[[126 137 127 129]
 [125 127 134 132]
 [134 124 131 128]
 [127 120 125 131]
 [118 124 127 125]
 [116 125 133 130]
 [119 130 125 129]
 [139 130 129 138]
 [143 118 123 128]
 [119 126 130 128]
 [156 128 130 135]
 [141 130 124 129]]
->
[[129 127 137 126]
 [132 134 127 125]
 [128 131 124 134]
 [131 125 120 127]
 [125 127 124 118]
 [130 133 125 116]
 [129 125 130 119]
 [138 129 130 139]
 [128 123 118 143]
 [128 130 126 119]
 [135 130 128 156]
 [129 124 130 141]]

[[113 107 122 128 133 138 136 136 125 123 118 130 123 121]
 [132 146 137 129 134 136 143 137 150 143 136 145 145 132]
 [123 127 117 129 122 120 135 133 121 132 129 103 127 133]
 [141 127 140 133 129 142 135 126 135 143 139 138 126 134]
 [113 114 124 122 125 134 106 132 119 106 112 116 116 121]]
->
[[121 123 130 118 123 125 136 136 138 133 128 122 107 113]
 [132 145 145 136 143 150 137 143 136 134 129 137 146 132]
 [133 127 103 129 132 121 133 135 120 122 129 117 127 123]
 [134 126 138 139 143 135 126 135 142 129 133 140 127 141]
 [121 116 116 112 106 119 132 106 134 125 122 124 114 113]]

[[123 128 138 126 122 135 125]
 [138 135 114 142 144 130 158]
 [134 135 109 135 141 126 137]
 [123 130 134 123 122 135 121]
 [132 148 105 140 141 139 145]
 [130 148 109 140 138 141 145]
 [126 133 130 128 125 137 129]
 [136 133 109 140 144 126 145]
 [136 133 114 140 144 128 149]
 [132 130 118 130 134 123 129]]
->
[[125 135 122 126 138 128 123]
 [158 130 144 142 114 135 138]
 [137 126 141 135 109 135 134]
 [121 135 122 123 134 130 123]
 [145 139 141 140 105 148 132]
 [145 141 138 140 109 148 130]
 [129 137 125 128 130 133 126]
 [145 126 144 140 109 133 136]
 [149 128 144 140 114 133 136]
 [129 123 134 130 118 130 132]]

[[129 140 124 135 121 148 124 126]
 [132 144 121 134 123 145 122 132]
 [124 127 124 132 124 134 133 137]
 [135 119 122 129 128 130 135 127]
 [123 151 129 134 117 146 128 126]
 [132 111 121 131 128 137 131 126]
 [132 110 124 129 127 137 127 127]
 [119 140 124 137 119 144 135 128]
 [135 122 119 133 127 138 129 132]
 [124 129 128 138 119 154 125 128]
 [127 144 118 132 124 140 123 130]]
->
[[126 124 148 121 135 124 140 129]
 [132 122 145 123 134 121 144 132]
 [137 133 134 124 132 124 127 124]
 [127 135 130 128 129 122 119 135]
 [126 128 146 117 134 129 151 123]
 [126 131 137 128 131 121 111 132]
 [127 127 137 127 129 124 110 132]
 [128 135 144 119 137 124 140 119]
 [132 129 138 127 133 119 122 135]
 [128 125 154 119 138 128 129 124]
 [130 123 140 124 132 118 144 127]]

[[115 127]
 [128 125]
 [127 147]
 [140 128]
 [120 112]
 [115 148]
 [102 139]
 [116 137]
 [102 105]]
->
[[127 115]
 [125 128]
 [147 127]
 [128 140]
 [112 120]
 [148 115]
 [139 102]
 [137 116]
 [105 102]]

[[115 115 121 112 114 114 118 117 105 130 110 118]
 [125 133 145 121 121 138 130 118 137 142 116 143]]
->
[[118 110 130 105 117 118 114 114 112 121 115 115]
 [143 116 142 137 118 130 138 121 121 145 133 125]]
